Each row is followed by its group and then its class within the group.
| -0.54 | -0.59 |  1.10 |  0.00 | -2.21 |  0.55 |  0.27 | -0.58 | -1.04 |  0.06 | -1.24 | -0.55 |  0.22 |  0.45 |  0.47 |  0.23 | -0.12 | -0.83 |  2.74 | -0.90 | -0.03 |  0.10 | => NC:(12)
|  0.83 |  0.24 | -0.98 | -1.55 | -1.75 |  0.26 |  0.30 |  0.67 |  1.01 |  1.13 |  0.42 | -0.04 | -1.07 | -0.98 |  0.61 |  1.04 | -0.27 | -0.32 |  0.63 |  0.20 | -1.00 |  0.07 | => MG:(36)
| -1.30 | -0.46 |  1.44 |  0.60 | -1.76 |  0.50 |  0.21 | -0.36 | -1.04 | -0.56 | -0.59 | -0.15 |  6.11 | -0.31 |  0.93 |  0.05 | -0.12 | -0.35 |  2.96 | -0.19 |  0.17 |  0.05 | => HB:(25)
| -0.98 | -0.19 |  1.80 |  2.22 | -0.72 |  1.17 |  0.82 | -1.11 | -2.33 | -0.32 | -1.29 | -0.76 | -0.40 |  0.02 | -0.12 |  0.48 |  0.33 | -1.54 |  2.53 | -0.74 | -0.44 |  0.25 | => HB:(32)
|  0.02 | -0.27 |  0.31 |  0.12 |  0.41 |  0.41 |  0.60 |  0.26 |  0.46 |  1.26 | -0.05 |  0.80 | -0.89 | -0.09 |  0.35 |  0.51 | -0.23 | -0.62 |  1.49 | -0.33 | -1.12 |  0.45 | => MG:(36)
| -0.35 | -0.16 |  0.81 |  0.71 | -2.41 |  0.25 |  0.45 | -1.05 | -0.41 |  1.30 | -0.71 | -2.35 | -1.05 |  0.88 |  0.38 |  0.96 | -0.03 | -2.15 |  1.21 |  0.89 | -0.88 | -0.42 | => NC:(12)
| -0.42 |  0.12 | -0.16 |  0.55 | -0.79 | -0.54 |  0.51 |  0.43 | -0.59 | -0.08 | -0.67 | -0.72 | -0.77 |  0.55 |  0.53 |  0.33 | -0.32 | -0.26 |  1.97 | -0.24 |  0.76 |  0.06 | => HB:(10)
| -1.13 | -0.60 |  1.71 |  0.78 | -1.63 |  0.90 |  0.77 | -1.55 | -1.73 | -0.03 | -1.02 |  0.53 | -0.89 |  0.98 |  0.51 |  0.25 |  0.82 | -2.33 |  1.43 |  0.49 | -0.06 |  0.12 | => NC:(16)
| -1.44 | -0.25 |  0.71 |  1.01 | -1.45 |  1.53 |  0.32 | -0.79 | -1.96 | -0.81 | -1.15 | -0.88 | -0.12 | -0.25 | -0.02 |  0.13 |  0.30 | -0.48 |  2.93 | -1.04 | -0.01 |  0.15 | => HB:(10)
|  0.18 | -0.30 |  0.31 | -1.73 |  0.05 | -0.74 | -0.40 |  0.87 |  0.72 | -0.25 | -0.48 | -2.09 | -0.80 |  0.57 |  1.14 |  1.14 | -0.16 |  0.09 | -0.13 |  0.57 | -0.24 |  0.77 | => NC:(11)
| -0.09 |  0.21 |  0.37 | -0.01 | -0.39 | -0.40 | -0.22 |  0.32 |  0.81 |  0.17 |  0.36 | -0.65 |  0.14 |  0.00 |  0.37 |  0.46 | -0.62 | -0.74 |  2.11 |  0.51 | -1.28 |  0.76 | => Sr:(19)
| -0.13 | -0.03 |  0.22 | -1.14 |  0.25 | -0.94 |  0.22 |  0.63 | -0.08 |  1.72 |  0.82 | -0.10 | -1.00 | -0.15 |  0.47 |  0.69 | -0.35 | -0.17 |  0.22 |  0.29 | -1.26 |  0.48 | => MG:(36)
| -0.90 | -0.64 |  1.67 |  0.77 | -0.53 |  0.68 |  2.03 | -0.64 | -1.35 |  0.50 | -0.78 |  0.11 | -0.54 |  0.48 |  0.08 |  0.06 | -0.41 | -1.55 |  1.81 |  0.09 | -0.52 |  0.03 | => NC:(16)
| -0.05 |  0.29 |  0.22 | -1.21 |  0.41 | -1.15 | -0.02 |  1.83 |  0.48 |  1.95 |  0.88 | -0.26 | -1.24 | -0.77 |  0.29 |  1.06 | -0.36 | -0.05 | -0.22 | -0.60 | -1.30 |  0.19 | => MG:(36)
| -0.13 | -0.29 |  0.19 |  0.59 | -1.02 | -0.54 |  0.33 |  0.72 | -0.56 | -0.35 | -0.93 | -0.20 | -0.92 | -0.62 |  0.93 |  0.29 | -0.17 |  0.73 |  1.78 | -1.06 |  0.49 |  0.11 | => HB:(25)
| -1.70 | -0.45 |  1.12 |  0.47 |  0.08 |  0.74 |  1.39 | -1.16 | -2.03 |  1.78 |  0.01 |  2.29 | -0.56 | -0.05 |  0.13 |  0.36 |  0.10 | -1.40 |  3.19 | -1.64 | -1.76 | -0.07 | => MG:(9)
| -0.91 |  0.10 |  0.25 |  0.28 | -1.18 |  0.84 |  0.02 | -1.36 | -0.74 |  1.36 |  0.02 | -0.71 |  0.02 | -0.04 |  0.33 |  0.35 | -0.70 | -2.29 |  3.96 | -1.55 | -1.98 |  0.49 | => Sr:(30)
| -0.59 | -0.75 |  0.86 |  1.31 | -1.87 |  2.05 |  0.44 | -1.68 | -1.25 |  0.27 | -1.13 | -1.17 | -0.82 |  2.06 |  0.36 |  0.20 | -0.09 | -2.03 |  2.03 |  0.32 | -0.39 | -0.14 | => HB:(32)
| -0.64 | -1.27 |  0.76 |  0.22 | -1.31 |  0.35 |  0.75 | -0.39 | -0.96 | -0.53 | -0.89 | -0.74 | -0.78 | -0.03 |  0.87 |  0.66 | -0.27 | -0.79 |  2.10 | -0.20 |  0.12 |  0.27 | => NC:(11)
|  0.01 |  0.06 | -0.06 | -0.99 |  0.31 | -0.38 | -0.46 |  0.62 |  0.55 |  1.16 |  0.60 |  0.42 | -0.91 |  0.16 |  0.22 |  0.48 | -0.14 |  1.19 | -0.40 |  0.39 | -1.16 |  0.34 | => MG:(9)
|  0.42 | -0.65 |  1.31 |  0.76 | -2.23 |  1.05 |  0.35 | -0.58 | -0.53 | -1.32 | -1.17 |  0.27 | -0.92 | -0.10 |  0.46 |  0.18 | -0.21 | -1.98 |  2.50 |  0.12 | -0.01 |  0.06 | => NC:(16)
| -0.32 | -0.17 |  0.03 | -0.80 | -0.73 |  1.12 |  0.13 |  0.13 | -0.34 |  2.25 |  0.39 |  0.00 | -0.69 | -0.20 | -0.05 |  1.37 | -0.27 | -0.48 |  0.30 | -0.44 | -1.17 |  0.11 | => MG:(13)
| -1.09 | -0.50 |  0.94 |  0.55 | -0.24 | -0.33 |  0.72 | -0.21 | -0.54 |  0.10 |  0.76 |  0.58 | -0.30 | -0.07 |  0.62 | -0.13 | -0.85 | -0.82 |  3.85 | -0.25 | -1.21 |  0.54 | => Sr:(23)
| -0.64 |  0.55 |  0.36 | -0.46 | -1.31 | -0.70 | -0.05 |  0.32 |  0.37 | -1.42 | -0.03 | -0.69 | -0.21 |  0.52 |  0.87 |  0.37 | -1.00 | -1.03 |  3.01 | -0.18 | -1.26 |  0.56 | => Sr:(19)
| -1.23 | -0.14 |  1.28 | -0.31 |  0.18 | -0.25 |  0.71 |  0.29 | -0.44 |  1.17 | -0.10 |  1.61 | -0.89 |  0.16 |  0.21 |  0.44 |  0.24 |  0.17 |  1.15 | -0.17 | -0.86 |  0.30 | => MG:(13)
| -2.04 | -0.54 |  1.05 |  0.19 |  0.25 |  0.94 |  1.26 | -1.52 | -2.33 |  2.40 | -0.46 |  3.03 | -0.29 | -0.25 | -0.45 | -0.50 |  0.89 | -1.32 |  2.43 | -1.28 | -1.31 |  0.43 | => MG:(9)
| -1.21 | -0.41 |  1.61 |  0.95 | -0.23 |  0.30 |  0.62 | -1.22 | -1.01 | -0.57 | -0.23 |  0.82 | -0.14 | -0.35 |  0.33 | -0.25 | -0.32 | -1.43 |  3.55 | -0.96 | -0.75 |  0.71 | => Sr:(30)
| -1.01 | -0.39 |  1.49 |  0.89 | -0.83 |  0.52 |  0.45 | -0.20 |  0.00 |  0.64 | -0.86 | -1.16 | -1.18 |  1.04 |  0.73 |  2.06 |  0.52 | -1.30 |  2.10 |  0.77 | -0.64 |  0.17 | => NC:(11)
|  0.31 |  0.02 |  0.31 |  0.45 | -1.48 |  0.40 |  0.64 |  0.55 | -0.52 |  0.83 | -0.13 |  1.59 | -0.80 |  0.83 |  0.65 |  0.66 | -0.05 | -1.71 |  1.50 |  0.93 | -0.09 |  0.06 | => NC:(12)
| -0.50 | -0.27 |  1.10 | -0.29 |  0.97 | -0.62 |  0.22 |  0.02 |  0.52 | -0.05 |  0.61 |  0.18 | -0.03 | -0.07 |  0.11 |  0.18 | -0.47 | -1.02 |  0.71 |  0.33 | -0.43 |  0.46 | => Sr:(30)
| -0.54 | -0.74 | -0.10 | -1.81 | -0.96 | -0.42 |  0.44 | -0.22 | -0.15 |  0.74 |  0.82 |  0.73 | -0.22 | -0.13 | -0.79 |  0.44 | -0.06 |  0.32 | -0.17 | -0.26 | -1.27 |  0.21 | => MG:(13)
| -0.03 | -0.01 | -0.01 | -1.41 | -0.74 | -0.02 | -0.17 | -0.12 |  0.19 |  1.62 |  0.64 |  1.31 | -1.14 |  0.06 |  0.31 |  0.71 | -0.27 | -0.08 | -0.22 |  0.01 | -0.58 |  0.21 | => MG:(13)
|  0.59 | -0.05 | -0.20 | -1.44 | -0.64 | -0.68 | -0.04 |  1.10 |  1.23 |  0.75 |  0.74 |  0.79 | -0.53 | -0.83 |  0.46 |  0.97 | -0.80 |  1.07 |  0.06 |  0.40 | -0.35 |  0.26 | => MG:(9)
|  1.43 |  0.52 | -1.33 | -2.47 | -1.71 | -0.97 | -0.87 |  2.32 |  1.49 |  1.16 |  1.10 | -0.47 | -1.18 | -0.59 |  0.00 |  1.50 | -0.75 |  1.07 | -0.37 |  0.74 | -0.93 |  0.17 | => MG:(9)
| -0.34 | -0.14 |  1.07 |  0.01 | -0.43 |  0.06 | -0.06 | -0.59 | -1.22 |  1.05 | -0.69 | -0.89 |  0.04 |  0.48 | -0.27 |  0.26 |  0.24 | -0.12 |  0.06 |  0.55 | -0.29 | -0.11 | => NC:(11)
| -0.90 | -0.23 |  1.10 |  1.49 | -1.22 |  1.14 |  0.35 | -1.26 | -1.29 |  2.13 | -0.66 | -1.01 | -0.15 |  1.33 |  0.24 |  0.56 |  0.56 | -1.79 |  0.02 |  0.54 | -0.45 | -0.03 | => NC:(11)
| -0.50 | -0.15 |  0.56 | -0.67 | -0.57 |  0.28 |  0.26 | -0.01 |  0.05 |  1.84 | -0.70 |  0.47 | -1.03 | -0.61 |  0.12 |  1.08 |  0.05 | -0.60 |  1.10 |  0.00 | -1.63 |  0.25 | => MG:(36)
| -1.60 | -0.59 |  0.56 |  1.23 | -1.59 |  1.21 | -1.11 | -1.27 | -1.35 |  0.84 | -1.38 |  0.55 | -0.78 |  0.56 |  0.91 | -0.24 |  1.12 | -2.19 |  3.18 | -0.96 |  0.24 | -0.06 | => NC:(11)
| -0.78 |  0.17 |  1.06 | -0.91 | -0.59 | -0.60 |  0.31 | -0.01 | -0.44 |  1.41 | -0.16 |  1.01 |  0.05 |  0.28 |  0.08 |  0.44 |  0.83 |  1.24 |  0.66 |  0.60 | -1.47 |  0.68 | => MG:(9)
| -1.17 | -0.09 |  0.99 |  0.69 | -1.33 |  1.19 |  0.41 | -0.06 | -1.71 |  0.25 | -0.38 | -0.81 |  0.46 |  0.21 |  0.94 |  0.46 | -0.08 | -1.07 |  3.33 | -0.81 | -0.16 |  0.01 | => HB:(32)
|  0.58 | -0.27 | -0.23 | -1.06 | -1.36 | -0.49 | -0.09 |  0.46 |  0.94 |  1.01 |  0.77 | -1.25 | -0.19 |  0.92 |  1.45 |  0.69 | -0.93 | -1.01 |  0.82 |  0.81 | -1.24 |  0.53 | => Sr:(19)
| -1.97 |  0.01 |  0.04 |  0.44 | -0.95 |  0.60 |  0.66 | -0.56 |  0.11 |  0.56 |  0.78 | -1.00 | -0.59 | -0.04 |  0.41 |  0.53 | -1.00 | -2.02 |  3.46 | -0.37 | -1.07 | -0.69 | => Sr:(19)
|  0.11 |  0.10 | -0.05 | -1.70 | -0.81 | -0.79 | -0.14 |  1.59 |  1.21 |  0.67 |  0.60 |  0.19 | -0.49 | -0.33 | -0.18 |  0.79 | -0.75 |  0.85 | -0.03 |  0.35 | -1.29 |  0.13 | => MG:(36)
| -1.11 | -0.63 |  0.40 | -0.58 |  0.22 | -0.09 | -0.17 |  0.47 |  0.25 |  1.74 |  0.57 |  0.87 | -0.83 |  0.15 |  0.24 |  0.89 |  0.17 |  0.13 |  0.76 | -0.48 | -1.22 |  0.34 | => MG:(13)
| -1.04 |  0.33 |  0.40 |  0.24 |  0.16 | -0.30 | -0.46 | -0.89 | -0.34 | -0.29 |  0.51 | -0.84 |  0.19 |  0.27 |  0.67 |  0.13 | -0.84 | -1.54 |  3.25 |  0.23 | -0.99 |  0.26 | => Sr:(30)
|  0.58 |  0.29 |  1.12 |  0.76 | -2.09 | -0.59 | -0.22 |  0.17 | -0.06 | -0.04 | -0.96 | -1.82 | -0.23 |  0.26 |  0.71 |  0.29 |  0.65 |  0.20 |  1.61 |  0.53 |  0.13 |  0.36 | => HB:(25)
| -1.06 | -0.19 |  1.78 |  1.01 | -0.72 |  0.12 |  0.45 | -0.24 | -1.98 |  0.53 | -1.16 | -0.48 |  0.31 |  0.50 |  0.30 | -0.48 |  0.61 | -0.32 |  1.59 | -0.73 |  1.44 |  0.41 | => HB:(25)

Each row is followed by its group and then its class within the group.
|  0.67 |  0.29 |  0.56 |  2.47 | -1.92 |  0.16 |  0.05 |  0.78 |  2.06 | -0.67 | -0.03 | -1.11 | -0.83 |  0.25 |  0.44 | -1.25 |  0.73 | -0.60 |  0.62 | -0.29 | -0.21 |  0.49 | => TC:LP
|  0.60 |  0.03 | -1.09 |  2.43 | -0.32 | -0.12 |  0.21 | -0.35 |  1.65 | -2.42 |  0.78 | -1.13 |  1.14 | -0.18 | -0.16 | -1.31 |  1.51 | -0.98 |  0.07 |  0.43 |  0.15 | -0.22 | => HP:FS
| -0.10 | -0.26 | -0.14 |  0.71 |  0.83 |  0.24 | -0.10 |  0.07 |  1.00 | -1.27 |  1.20 | -1.48 |  0.18 |  0.75 |  0.65 | -2.51 |  0.67 |  1.34 |  0.42 | -0.76 | -0.18 | -0.74 | => SQ:Hf
|  2.93 | -0.07 |  0.11 | -0.79 | -1.91 | -0.02 |  0.08 |  0.76 |  0.22 | -1.10 | -0.45 | -0.72 | -0.57 |  0.14 |  0.14 |  0.04 |  0.27 |  2.24 | -0.33 |  1.10 | -0.08 | -0.12 | => QQ:Tl
| -0.31 |  0.35 |  0.41 |  1.65 | -1.56 |  0.02 |  0.24 | -0.41 |  0.52 | -0.84 | -0.04 | -1.07 | -0.66 | -0.08 |  0.18 | -0.03 |  0.14 |  0.77 |  0.25 | -0.32 | -0.08 |  0.24 | => TC:PZ
|  1.75 |  0.20 |  0.37 |  0.08 | -2.17 | -0.10 |  0.05 |  0.65 | -0.33 | -0.22 | -1.02 |  0.33 |  0.09 |  0.37 |  0.34 | -0.29 | -0.23 | -0.09 | -0.12 |  0.67 |  0.04 |  0.34 | => QQ:Lt
